Below are the code and all the weights of a small trained network. Each question names an input and a target symbol and asks about switching units off, where a switched-off unit gives its printed mean instead of its output.

import numpy as np


def w(rows, s, z=0):
    codes = np.array(rows[::2]) - 128.0
    scale = np.full(codes.shape[1], s)
    scale[-1] = z or s
    return codes * scale


def f(y):
    return np.maximum(y, 0)


def softmax(a):
    e = np.exp(a - a.max(-1, keepdims=True))
    return e / e.sum(-1, keepdims=True)


def log_softmax(a):
    a = a - a.max(-1, keepdims=True)
    return a - np.log(np.exp(a).sum(-1, keepdims=True))


def net(x, mask):
    ids = ['ΣΨαβεζλμξτ'.index(c) for c in x.split()]
    T = len(ids)
    res = E[ids] + P[:T]
    u = 0
    for l in range(2):
        r = res
        for j in range(2):
            rows = slice(4 * j, 4 * j + 4)
            q, k, v = (r @ M[l][rows].T for M in (Q, K, V))
            z = softmax(np.where(np.tri(T) > 0, q @ k.T / 4**0.5, -1e9)) @ v
            o = O[l][rows]
            res = res + np.where(mask[u + j], z, o[:, -1]) @ o[:, :-1]
        u += 2
        y = f(res @ A[l][:, :-1].T + A[l][:, -1])
        res = res + np.where(mask[u : u + 8], y, B[l][:, -1]) @ B[l][:, :-1]
        u += 8
    return log_softmax(res[-1] @ U[:, :-1].T + U[:, -1])


Q, K, V, O, A, B = {}, {}, {}, {}, {}, {}
E = w([
[106,89,122,185],'Σ',
[66,254,83,106],'Ψ',
[143,131,168,110],'α',
[111,122,167,165],'β',
[154,102,84,110],'ε',
[168,73,103,134],'ζ',
[133,160,140,86],'λ',
[165,141,116,79],'μ',
[21,223,181,193],'ξ',
[223,78,137,68],'τ',
],0.0041)
P = w([
[117,104,170,92],'0',
[20,66,42,128],'1',
[103,127,99,37],'2',
[206,164,97,220],'3',
[44,108,56,119],'4',
[184,192,91,75],'5',
[230,203,77,243],'6',
[26,150,47,101],'7',
[177,225,124,89],'8',
[240,247,64,253],'9',
[78,59,70,97],'10',
],0.005)
Q[0] = w([
[213,163,80,206],'0.h0',
[100,141,152,5],'0.h0',
[98,93,131,213],'0.h0',
[139,129,127,132],'0.h0',
[98,107,137,99],'0.h1',
[129,184,159,73],'0.h1',
[88,70,116,99],'0.h1',
[35,114,211,155],'0.h1',
],0.026)
K[0] = w([
[107,254,98,116],'0.h0',
[184,27,126,75],'0.h0',
[77,150,151,206],'0.h0',
[134,144,120,120],'0.h0',
[92,101,127,114],'0.h1',
[103,185,137,82],'0.h1',
[100,49,115,106],'0.h1',
[37,113,153,197],'0.h1',
],0.026)
V[0] = w([
[51,213,175,145],'0.h0',
[128,42,230,200],'0.h0',
[103,209,170,96],'0.h0',
[110,102,172,172],'0.h0',
[80,93,95,174],'0.h1',
[104,189,52,129],'0.h1',
[154,111,254,203],'0.h1',
[163,117,165,89],'0.h1',
],0.0097)
O[0] = w([
[106,253,130,111,155],'0.h0',
[140,116,13,79,7],'0.h0',
[142,203,161,97,154],'0.h0',
[120,135,66,113,82],'0.h0',
[67,140,116,176,130],'0.h1',
[138,106,143,200,219],'0.h1',
[135,202,45,60,10],'0.h1',
[159,121,142,73,99],'0.h1',
],0.011,0.0022)
A[0] = w([
[125,134,20,43,56],'0.n0',
[58,107,112,71,227],'0.n1',
[99,162,150,1,29],'0.n2',
[82,61,105,145,26],'0.n3',
[183,208,120,130,4],'0.n4',
[75,116,67,142,53],'0.n5',
[94,168,121,139,210],'0.n6',
[49,160,94,178,82],'0.n7',
],0.0098,0.003)
B[0] = w([
[42,88,13,36,149],'0.n0',
[40,84,205,162,219],'0.n1',
[73,196,230,23,148],'0.n2',
[95,238,123,80,196],'0.n3',
[249,149,45,156,208],'0.n4',
[189,150,162,136,161],'0.n5',
[111,199,76,115,255],'0.n6',
[167,49,149,104,226],'0.n7',
],0.014,0.0029)
Q[1] = w([
[103,93,108,120],'1.h0',
[81,41,76,89],'1.h0',
[12,108,189,86],'1.h0',
[110,166,170,132],'1.h0',
[245,162,98,197],'1.h1',
[169,117,127,117],'1.h1',
[88,83,253,100],'1.h1',
[145,170,129,181],'1.h1',
],0.019)
K[1] = w([
[86,155,92,130],'1.h0',
[28,165,73,89],'1.h0',
[71,145,185,5],'1.h0',
[150,120,157,105],'1.h0',
[228,50,159,166],'1.h1',
[127,82,115,144],'1.h1',
[37,197,181,215],'1.h1',
[177,131,165,141],'1.h1',
],0.017)
V[1] = w([
[151,139,88,56],'1.h0',
[148,80,130,118],'1.h0',
[91,93,7,147],'1.h0',
[56,238,113,192],'1.h0',
[105,151,137,136],'1.h1',
[49,159,123,146],'1.h1',
[201,137,169,13],'1.h1',
[130,96,118,91],'1.h1',
],0.011)
O[1] = w([
[197,135,116,126,246],'1.h0',
[122,127,89,96,52],'1.h0',
[126,230,138,52,62],'1.h0',
[124,158,244,193,253],'1.h0',
[131,147,146,120,181],'1.h1',
[131,208,153,135,246],'1.h1',
[213,42,184,150,225],'1.h1',
[154,109,103,165,136],'1.h1',
],0.011,0.0051)
A[1] = w([
[248,168,152,65,101],'1.n0',
[116,144,35,102,1],'1.n1',
[4,94,61,122,228],'1.n2',
[9,5,44,85,28],'1.n3',
[226,63,30,156,43],'1.n4',
[122,192,94,45,101],'1.n5',
[2,4,206,72,134],'1.n6',
[77,21,78,147,46],'1.n7',
],0.0095,0.0033)
B[1] = w([
[86,160,61,141,253],'1.n0',
[118,72,56,147,155],'1.n1',
[124,91,33,106,187],'1.n2',
[157,187,147,251,165],'1.n3',
[228,122,148,46,183],'1.n4',
[155,100,221,92,180],'1.n5',
[17,142,126,101,196],'1.n6',
[123,53,169,154,153],'1.n7',
],0.021,0.011)
U = w([
[129,198,195,54,134],'Σ',
[39,129,193,140,46],'Ψ',
[231,129,128,115,252],'α',
[134,252,74,143,175],'β',
[48,131,31,86,112],'ε',
[112,93,86,25,197],'ζ',
[132,41,172,136,94],'λ',
[103,63,86,218,21],'μ',
[182,170,229,254,120],'ξ',
[168,55,29,148,91],'τ',
],0.0031,0.0034)

Each question gives the input, a string of symbols that net reads in full, and the target symbol t.
The units are the heads (4 rows each of Q, K, V and O) and the neurons (one row each of A and B). Each row of codes is followed by its name. A weight is (code - 128) times the scale printed after its matrix; where a second scale follows, it is the last column's (O, A, B and U).
mask holds one flag per unit, layer by layer, with each layer's heads first. A switched-off unit (its flag False) gives its mean, the last column of its rows in O or B, instead of its output. The means were averaged over made-up inputs and are rounded, as every weight is.
A unit's drop is (log p(t) with every unit on - log p(t) with that unit switched off) / (log p(t) with every unit on - log p(t) with every unit switched off).
The circuit of an input: a set's keep is (log p(t) with only the set's units on - log p(t) with every unit switched off) / (log p(t) with every unit on - log p(t) with every unit switched off). Starting from the 12 units with the biggest drops (on a tie, the unit counted first), units are removed one at a time, each time the one whose removal leaves the highest keep (on an exact tie, the one counted first), for as long as the keep stays at least 0.8.
circuit, biggest first: the units of the circuit, biggest drop first
unit that matters most: the unit with the biggest drop
k most important neurons: the k neurons with the biggest drops, biggest first
k most important neurons of layer l: the k neurons of layer l with the biggest drops, biggest first
which heads matter: for each layer, one digit per head in row order, 1 if its drop is at least 0.15 and else 0, layers parted by /
input ξ ζ β ξ λ τ λ ζ, target ξ: circuit, biggest first -> [0.h0; 0.n2; 0.h1; 1.h0]
input τ ζ λ, target τ: which heads matter -> 11 / 11
input Σ Ψ ε λ ε α τ α β Σ, target α: 3 most important neurons -> [1.n4; 0.n4; 0.n1]
input ζ β τ τ ε Σ ε ξ Ψ α, target ξ: circuit, biggest first -> [1.h0; 0.n4; 0.h0]
input α Ψ Σ α α τ μ, target α: circuit, biggest first -> [0.h1; 1.n4; 1.h1; 0.n1]
input τ ζ τ λ λ μ Ψ μ μ λ, target ξ: circuit, biggest first -> [0.n4; 1.h0; 0.h0]
input ζ ε ξ ξ Σ λ λ, target β: 3 most important neurons -> [0.n4; 1.n0; 0.n7]
input Ψ τ ξ τ β, target Ψ: unit that matters most -> 0.h0
input τ ε Σ α α μ λ, target α: 3 most important neurons -> [0.n1; 1.n4; 0.n3]
input Σ Ψ μ Ψ ζ, target Σ: 2 most important neurons of layer 0 -> [0.n0; 0.n4]
input λ β Ψ β β Σ β, target ξ: 3 most important neurons -> [1.n2; 1.n6; 1.n0]
input ξ α Σ ε, target β: 3 most important neurons of layer 0 -> [0.n4; 0.n6; 0.n1]
input λ ξ ζ ε Ψ τ ζ, target α: circuit, biggest first -> [0.h1; 1.h1; 1.n4; 0.n1]
input ε ε ξ β μ β λ ε τ Ψ, target ξ: circuit, biggest first -> [0.n4; 1.h0; 0.h0]
input τ Σ Ψ, target τ: 2 most important neurons -> [0.n3; 1.n1]
input λ ζ Σ Ψ ζ α α Σ ξ β ε, target λ: unit that matters most -> 0.h1
input ξ β ζ Ψ ξ Ψ Ψ ζ α ξ, target β: circuit, biggest first -> [0.n4; 0.h0; 1.n0]
input ξ ζ μ, target ξ: 2 most important neurons of layer 0 -> [0.n2; 0.n6]
input ε Σ β Ψ Σ β ξ β, target ε: 2 most important neurons of layer 1 -> [1.n2; 1.n6]
input ε β ζ ε, target τ: which heads matter -> 10 / 11
input α ξ Σ ξ μ Σ Σ ε β ζ Ψ, target α: unit that matters most -> 0.h1
input Ψ Σ Ψ α Ψ μ, target Ψ: circuit, biggest first -> [1.h0; 0.h0; 1.n6; 1.h1]
input ξ Σ ξ Ψ, target ξ: circuit, biggest first -> [1.h0; 0.h0]
input Ψ α α ε ζ, target Ψ: which heads matter -> 10 / 10
input μ ξ μ λ ε Ψ α Ψ ξ μ β, target μ: 3 most important neurons of layer 0 -> [0.n7; 0.n2; 0.n4]
input β α τ, target β: 2 most important neurons -> [0.n0; 0.n2]
input ζ Ψ μ λ ζ Ψ ζ μ Ψ ξ μ, target ζ: 4 most important neurons -> [0.n0; 1.n5; 0.n4; 0.n6]
input Ψ Ψ λ ζ λ ξ τ μ ε Σ, target α: 2 most important neurons -> [0.n4; 1.n4]
input ξ ξ α ξ Ψ ε ζ λ ξ μ, target β: 2 most important neurons -> [0.n4; 1.n0]
input α Ψ ξ, target α: which heads matter -> 11 / 11
